How the items are linked:
at | b a p c d r
bh | gm mm gs hr pg rr
ph | - hp bt rq fc dr
rq | - mn dz rn jb nb
fb | - dr - nz bt pp
mj | sf - mc tt qb qs
cz | fb mb dr nm hp hr
rm | jn qs bf gq mc bc
nb | - nm nz fj rq tz
qb | ng - rr mf mm mj
bq | rq - mn sc rc qf
jb | - bg qq bf hc rq
dr | - cz fb nb ph fm
jq | - fc - qq bm bt
pg | qh bd fj cz bc bh
gq | jq jh fc bg cc hp
rr | nc qb ng zf bh mc
mn | dz bq rq bc bg nm
rc | jb - bg qs tl bq
rn | - bc sq ph bf fj
dg | ht qj tz bh nm mq
nz | - nb - qh dz ht
bm | - br - tp rp jq
gs | - bh gm fm fj ng
fc | - gq jq jb br ph
cd | ph - hp bq jh mb
bd | fj - pg mb sc mm
nm | nz qf nb pg mn dg
bg | qq rc jb rm nl mn
jh | fc - gq rc tt cd
gm | - gs - pp qh nc
zf | rp mf ff mq hr cc
mh | - rt - nc ht tp
cc | bm tt br nl zf gq
tp | - hc - hz mh qq
tt | br - cc tl mf jh
nc | - ng - rp gm hz
nl | tp tl hc mc mq bg
mf | ff - zf nh sr tt
qh | - fj - fb sq gm
ht | - tz - gm nz mh
nh | rt - mq qb qj tl
sq | - rn - bt jn qh
bf | - rm jn fc sf rn
mq | mh nh rt rr dg nl
mb | dr - cz qf cd sr
bt | - ph - dz jq fb
hc | - nl tp sf rt jb
ff | - zf rp rt fm br
tl | hc - nl mj nh rc
fm | - hr pp tz dr ff
qf | nb - nm bd bq qj
qj | tz - dg mm qf nh
dz | - rq - sq qq nz
mc | hz mj sf cc rr rm
hz | - sf - bm nc jn
pp | - fm - ht fb rp
sf | - mc hz br ng bf
qq | - jb - jn tp dz
sc | rn - bc cd qs bd
fj | - pg qh dr rn gs
rt | - mq mh ng tz hc
ng | - rr nc ff gs sf
rp | - ff - mh pp bm
hr | pp sr fm dg cz zf
br | - cc bm hc ff fc
qs | bf - rm jh mj sc
mm | gs - bh sr bd qb
jn | - bf - jq hz sq
tz | - dg ht gs nb rt
sr | fm - hr qj mb mf
bc | sq sc rn hp rm pg
hp | bt cd ph mn gq cz

The rows follow the links: the fewer symbols apart two items are, the more alike their rows tend to be.

Some items and rows for them; each showing differs a little:
gs: -59	48	35	90	-297	10	-57	1	233	7	115	-336	-91	-7	8	-6	-29	112	111	230	136	-62	4	245	47	60	30	-144	43	162	67	90	77	-149	13	75	77	52	-9	-2	100	116	35	21	-44	36	-32	-64	146	-5	-19	-178	-56	-95	12	-41	-161	13	-71	176	102
mq: 118	-184	190	-94	23	129	-41	189	-60	92	-64	-150	-79	156	-51	-79	-74	-88	-46	-146	-13	45	-87	-219	57	115	-130	15	79	64	-151	171	49	161	102	-100	-97	-45	-32	-61	-68	104	16	151	97	54	-33	-242	142	52	-123	-3	-192	143	-203	0	98	31	-26	89	-109
cz: 65	8	147	195	75	-151	139	4	-4	-75	-128	105	153	-130	-46	70	-68	-6	22	81	169	54	-13	-83	8	28	55	-105	94	-84	78	-229	111	-176	-201	163	-18	11	-14	30	67	-5	73	-78	-34	-24	95	159	-180	118	-69	-13	-24	32	121	-55	-34	99	292	-310	133
tz: 47	-80	49	25	-174	24	-92	-96	-37	-37	-124	-359	143	136	-45	76	-28	115	-53	8	44	189	-126	-53	83	261	89	-176	58	128	-45	55	65	-58	45	-60	47	74	-16	30	13	151	66	60	18	94	-59	-189	99	11	-50	-70	-167	249	75	-139	-68	-43	-59	106	-52
bc: 11	163	-80	194	76	-25	32	90	61	-95	27	313	-103	-295	-19	33	46	-46	-76	110	-12	-88	135	217	-68	-195	-76	190	39	7	107	54	60	53	114	-4	83	-309	137	31	-24	-43	-2	-33	-25	-142	205	-59	29	-25	1	-65	-63	-243	-19	-16	40	-139	75	64	96
qf: 46	-70	83	137	69	-50	-41	193	-166	-83	-347	25	108	-102	-106	207	-3	-23	-116	5	-81	123	-74	-87	-56	165	-113	-27	198	-6	81	13	133	-75	120	-21	-142	-102	102	15	-216	58	109	30	43	69	145	59	-137	57	-8	-127	-185	55	-93	12	39	44	77	-273	48
ng: 4	-9	100	-12	-151	61	-59	73	177	126	255	-163	-238	38	62	-213	-100	42	135	126	46	-177	73	121	63	-52	-125	-27	-71	133	-58	116	75	49	10	77	34	-31	28	-52	115	58	53	83	-61	-87	-37	-137	230	-12	-80	-53	-15	-120	-181	-20	-1	67	-27	294	-65
nl: 71	-250	30	-235	226	95	-100	47	-194	-35	-117	18	20	55	66	-25	-65	-185	56	-76	-185	58	-188	-164	-41	94	-103	121	-44	-53	-66	125	-2	16	231	-141	-148	62	-64	-40	-111	8	120	76	79	48	-73	2	35	-31	68	-3	-38	124	-156	142	175	15	-27	-11	-185
jq: -53	64	-165	-81	2	-26	49	-323	3	-2	145	50	36	87	41	-80	48	90	-17	-109	14	-21	31	-37	51	-84	202	-13	-202	-41	-64	-128	-215	79	-132	-26	152	166	-119	79	135	-100	-121	-111	-24	-27	-83	98	-64	-92	60	198	260	64	247	-41	-34	-27	-99	72	27
bt: -16	209	-121	88	-121	-38	83	-280	-37	28	114	253	51	-37	27	-82	45	168	-116	-60	30	34	137	-69	83	-75	135	18	-213	-40	-66	-292	-12	22	-171	89	221	-51	0	107	74	-47	-39	-117	-19	-98	-1	-25	-51	8	51	216	98	99	205	-117	-3	-37	-23	47	18
sf: -63	-71	-71	-107	27	61	-72	-8	40	61	257	-16	-127	-23	226	-221	-66	-92	261	174	-76	-163	78	180	-40	-77	-78	49	-141	62	37	70	-13	-84	115	39	0	88	-32	-63	55	-69	129	-8	-48	-88	-154	35	125	-60	66	-76	151	-145	-169	131	81	82	-110	199	-126
ff: 95	-118	199	-43	-34	37	102	-43	136	178	273	-74	-67	211	-1	-176	-130	53	40	-57	231	-55	69	-167	108	-29	-7	-72	-139	-6	-170	-102	-3	121	-291	98	-34	64	-102	3	219	49	-64	-17	6	-79	-74	-45	32	80	-93	187	54	120	-27	-103	-2	94	145	71	-102
hc: 33	-161	-27	-208	95	94	-101	-113	-190	14	34	-2	32	85	94	-150	-36	-97	100	-55	-203	93	-125	-154	-7	112	13	11	-160	34	-106	56	-16	-7	164	-156	-37	88	-75	0	-37	-15	190	24	22	13	-153	-65	105	-96	59	63	54	188	-116	96	148	52	-163	89	-274
fb: -38	161	-22	161	-127	-105	18	-223	25	-39	90	10	137	-7	43	-52	9	250	50	36	50	63	68	-60	95	53	117	-158	-88	16	-17	-355	108	-120	-210	161	116	139	-30	90	83	-40	136	-97	-103	9	-7	51	-44	32	68	84	103	123	142	-129	-57	94	4	-41	-11
rt: 134	-107	110	-60	-44	91	-57	-9	-55	45	22	-180	-5	196	-35	-154	-64	18	4	-157	-48	137	-78	-194	84	143	-61	-69	-84	58	-222	56	75	91	22	-81	12	-1	0	14	-42	108	58	102	22	12	-125	-287	203	35	-62	64	-113	259	-155	-39	104	53	-63	223	-181
pp: -14	92	35	59	-226	10	55	-177	112	41	129	-243	86	159	-35	-8	-1	265	46	-5	119	35	10	-15	145	100	161	-206	-44	33	-7	-186	6	-45	-241	96	105	170	-71	72	160	67	-33	-46	-68	88	-37	20	15	28	3	71	63	137	196	-128	-123	57	-5	63	20
jn: -134	169	-270	-76	-106	12	-62	-254	20	-34	157	18	-59	-37	151	-95	72	119	71	28	-119	-71	77	211	-56	-109	127	35	-176	73	36	5	-152	-16	42	-67	164	61	-26	34	70	-92	-21	-64	-63	-40	-84	34	87	-187	106	46	215	-96	105	22	-40	-85	-284	207	44

Each walk starts at a row. The symbols on each line, taken left to right, move it on to the next item.
Each answer is a row, close to the row of the item it stands for.
new walk
41	-18	70	171	78	-76	15	17	-160	-120	-343	36	156	-155	-31	113	10	-11	-62	88	-77	227	-142	-81	-9	188	3	-91	134	30	69	-22	108	-175	142	-28	-29	-46	94	67	-142	62	212	31	45	62	105	-66	-44	62	49	-88	-167	180	-53	-14	94	-19	93	-168	15
a p d d c r d
-116	30	-199	-74	120	-4	-14	12	57	-7	25	93	-109	-171	50	-43	100	-172	8	76	-20	-107	4	299	-124	-187	12	170	-10	-22	118	248	-156	21	148	-74	32	-101	-1	-44	20	-20	-146	-12	34	-59	50	88	-16	-151	33	-98	85	-228	50	140	35	-167	-102	78	80
d a c d p d
16	-126	192	27	-46	-37	86	65	180	16	-40	-173	70	92	-112	124	-46	-35	-17	49	290	51	-91	-52	39	71	15	-199	126	-64	11	63	13	-52	-218	116	-19	55	-116	-8	154	128	-149	-27	74	42	35	78	-94	149	-99	-32	-84	38	152	-62	-141	60	205	-129	95
new walk
-103	231	-110	211	-246	-104	-84	-130	31	-59	88	-41	40	-125	69	-53	46	239	116	161	-65	-42	113	187	34	45	86	-104	-58	155	111	-236	114	-168	8	168	151	30	74	67	13	-94	244	-4	-130	15	-56	12	51	-26	98	-59	68	-40	9	-98	-60	85	-79	58	11
r r d a p
-132	154	-64	86	-323	-29	-81	-133	152	28	186	-273	-49	48	73	-29	29	232	133	101	35	-56	74	233	71	64	52	-159	9	180	4	-13	80	-116	-34	52	129	86	-7	16	75	7	75	-17	-91	69	-68	-8	139	-29	13	-79	58	-58	46	-128	-179	41	-157	208	65
a a b c c
-36	59	-4	4	-292	12	-76	-193	-3	-28	-53	-313	127	134	-32	22	-10	216	-17	-36	-33	147	-56	-72	92	262	136	-178	-23	174	-89	-47	51	-61	-11	-49	153	119	38	90	9	75	89	26	-4	139	-70	-160	170	-7	38	9	-40	205	62	-130	-95	29	-157	195	-61
new walk
14	-279	105	-172	272	33	100	22	-4	40	115	108	-5	81	72	-100	-85	-189	139	19	60	-70	-92	-115	-31	-111	-56	81	-81	-130	-47	-59	-118	14	-122	43	-192	117	-142	-66	107	-68	-58	-99	52	-25	-96	172	-150	6	13	69	198	45	-31	175	82	91	178	-176	-62
c d d d p
22	89	3	206	-36	-101	-23	-130	-181	-124	-191	-39	201	-133	-3	51	-6	102	-12	49	-32	230	-83	-52	24	215	26	-122	-29	110	44	-137	154	-206	107	-10	71	16	82	120	-100	59	299	26	-8	51	34	-129	54	-5	95	-46	-145	263	42	-104	77	21	-54	-72	-53
c d r c
20	87	93	198	-44	-104	87	-186	29	-52	-2	103	207	-85	-42	-4	-34	103	39	111	149	69	13	-63	57	36	111	-148	-9	-58	21	-323	103	-141	-201	174	106	74	4	113	125	-9	145	-146	-50	-14	47	81	-123	106	-19	43	46	94	125	-78	-50	68	146	-181	50
new walk
-57	-1	-125	-129	126	-11	110	-274	20	-10	83	104	70	4	7	-79	46	-36	-31	-37	78	22	-14	12	-25	-146	179	60	-160	-103	-21	-49	-215	66	-128	-52	118	92	-130	63	158	-50	-172	-166	-1	-77	-22	132	-133	-89	22	159	191	26	281	48	-27	-136	-20	-27	58
a r d r c d r
102	114	-35	115	141	-17	-8	3	-191	-100	-247	260	83	-151	-80	63	68	-88	-260	-104	-110	149	9	-105	-21	0	-13	136	28	-36	13	27	56	61	161	-172	68	-285	145	71	-161	24	36	46	66	-69	144	-219	8	-57	-6	50	-175	119	31	-33	154	-126	22	1	-7
c a b p
-50	294	-199	137	-192	-48	-45	-149	73	-73	148	178	-55	-176	74	-79	116	179	-9	64	-52	-57	187	185	22	-115	61	41	-109	123	40	-162	17	24	7	51	250	-131	71	56	-9	-117	49	-25	-96	-72	-5	-48	120	-89	69	45	83	-68	76	-72	-19	-48	-142	208	12
new walk
85	-185	191	-116	129	89	53	262	107	136	21	-25	-100	155	-104	51	-100	-99	-35	-78	174	-51	2	-157	27	-51	-172	-8	72	-160	-100	40	-9	172	-173	76	-246	-24	-37	-107	5	36	-204	47	66	23	55	93	-95	115	-140	12	-35	-85	-125	25	33	74	238	-163	26
p c d a p c
-39	-42	109	79	-141	-18	-37	181	199	15	-49	-283	-88	-50	-86	93	-30	2	64	211	169	-90	-40	243	-50	5	-28	-105	198	95	80	160	22	-127	28	87	-12	-18	-11	-46	78	139	-43	76	-21	40	79	-5	90	49	-78	-258	-114	-238	-76	14	-146	-7	60	37	135
p a a p d r d
17	108	18	257	-31	-107	-14	149	101	-73	-81	41	7	-296	48	51	-14	14	52	256	15	-60	22	206	-53	-19	-54	-37	157	75	161	10	141	-235	103	165	-10	-105	120	-12	-51	30	160	11	-109	-32	103	60	-33	15	55	-230	-71	-171	-100	65	-13	79	123	-106	92
new walk
17	65	45	56	202	-44	90	147	-11	-28	-142	289	27	-70	-111	143	23	-77	-182	-77	67	-7	71	-101	-49	-172	-1	122	67	-154	46	-71	-2	85	-111	41	-64	-154	32	-22	-46	-33	-202	-78	29	-53	209	72	-211	89	-37	102	-44	-111	59	-18	53	-44	220	-268	117
c d r c r
-26	34	50	209	50	-78	11	249	51	-50	-203	95	-42	-227	-10	155	-8	-18	5	151	61	-76	29	136	-70	-19	-172	-5	233	0	170	32	143	-164	71	119	-113	-143	91	-51	-134	-8	76	47	-1	25	140	76	-37	52	36	-214	-113	-261	-140	64	7	9	127	-262	128
d r p c d d
-19	-89	-116	-159	272	1	137	-107	13	31	13	132	29	21	-11	94	0	-178	-78	-44	103	-29	-27	-3	-71	-140	86	76	-18	-198	15	31	-236	74	-117	-121	-5	48	-105	42	117	-22	-237	-91	55	-79	42	208	-187	-28	38	110	129	-69	234	72	10	-130	85	-156	112
new walk
66	-151	108	12	-86	36	-59	120	3	-15	-301	-346	90	97	-187	157	-3	-9	-85	2	33	166	-140	-53	9	243	-8	-118	170	92	5	178	69	-61	92	-115	-34	42	-46	13	-35	211	3	54	95	158	78	-104	43	73	-128	-152	-238	134	-2	-49	-49	-55	-13	-16	54
d p d r d d
-28	-6	-225	-134	166	72	-45	-223	-157	-57	-90	-14	79	29	46	11	53	-104	-105	-89	-150	104	-149	-4	-31	41	160	73	-94	20	-60	124	-187	48	211	-234	146	76	-56	95	-42	-14	-6	-14	55	-16	-60	-70	16	-168	56	67	45	165	161	47	80	-172	-276	149	-64
a b d c c a
-33	-213	52	-211	135	12	67	-147	-13	92	246	108	25	102	114	-210	-84	-117	188	4	23	-78	-33	-112	57	-69	58	27	-208	-110	-72	-136	-71	35	-127	44	-93	257	-140	-22	151	-60	21	-86	-13	-82	-184	141	-63	0	11	112	223	62	10	82	73	118	93	-58	-96
new walk
-6	-168	170	-11	30	-4	92	197	128	43	-148	-149	32	120	-169	198	-25	-56	-72	-4	186	-7	-61	-25	11	21	-32	-51	208	-117	19	41	-12	-30	-164	85	-198	65	-78	-70	37	101	-203	24	59	89	86	173	-166	128	-120	-28	-112	-86	88	-17	-115	35	203	-277	176
c d d d p
-11	-103	-171	-186	232	42	-38	-82	-160	-68	-257	64	103	-6	-38	75	87	-199	-146	-109	-142	126	-166	9	-60	38	61	180	27	-53	6	252	-166	81	256	-257	16	-11	-18	28	-57	8	-80	45	128	-4	2	12	-29	-122	31	-6	-36	61	77	68	122	-222	-154	-22	-25
r a c d
-115	-53	-173	-77	140	24	-13	152	76	-29	-42	81	-140	-132	33	97	86	-167	-41	39	-43	-122	-30	172	-128	-186	-59	176	111	-84	92	219	-161	15	134	-39	-71	-61	-27	-86	-76	-53	-156	13	13	-41	70	148	-52	-68	26	-129	37	-300	-17	149	-15	-124	-16	-99	123
new walk
47	164	-108	129	-2	-38	11	-149	-191	-98	-152	197	109	-127	-31	8	92	19	-208	-96	-146	222	11	-83	6	54	98	78	-88	70	-26	-97	41	65	63	-196	168	-180	65	157	-99	27	58	11	67	-34	68	-230	45	-64	52	119	-146	233	117	-112	86	-126	-84	148	-35
c r r d
-53	191	-74	251	-157	-110	-29	-90	59	-75	17	-8	18	-253	98	-34	-8	128	112	285	41	-29	32	238	18	51	39	-90	30	94	129	-88	135	-228	55	160	137	-68	85	57	7	48	276	10	-113	-24	72	-3	63	0	19	-166	-22	-117	-45	-53	-63	26	-2	5	72
d d r a a
5	99	-67	130	51	-49	16	236	31	-46	-154	241	-126	-200	-84	117	35	-79	-103	49	-31	-27	112	175	-83	-165	-104	179	120	-29	133	116	27	35	108	-4	-39	-248	126	-73	-114	-27	-99	25	8	-79	191	45	-16	-8	-16	-88	-72	-280	-88	82	-1	-130	85	-101	101
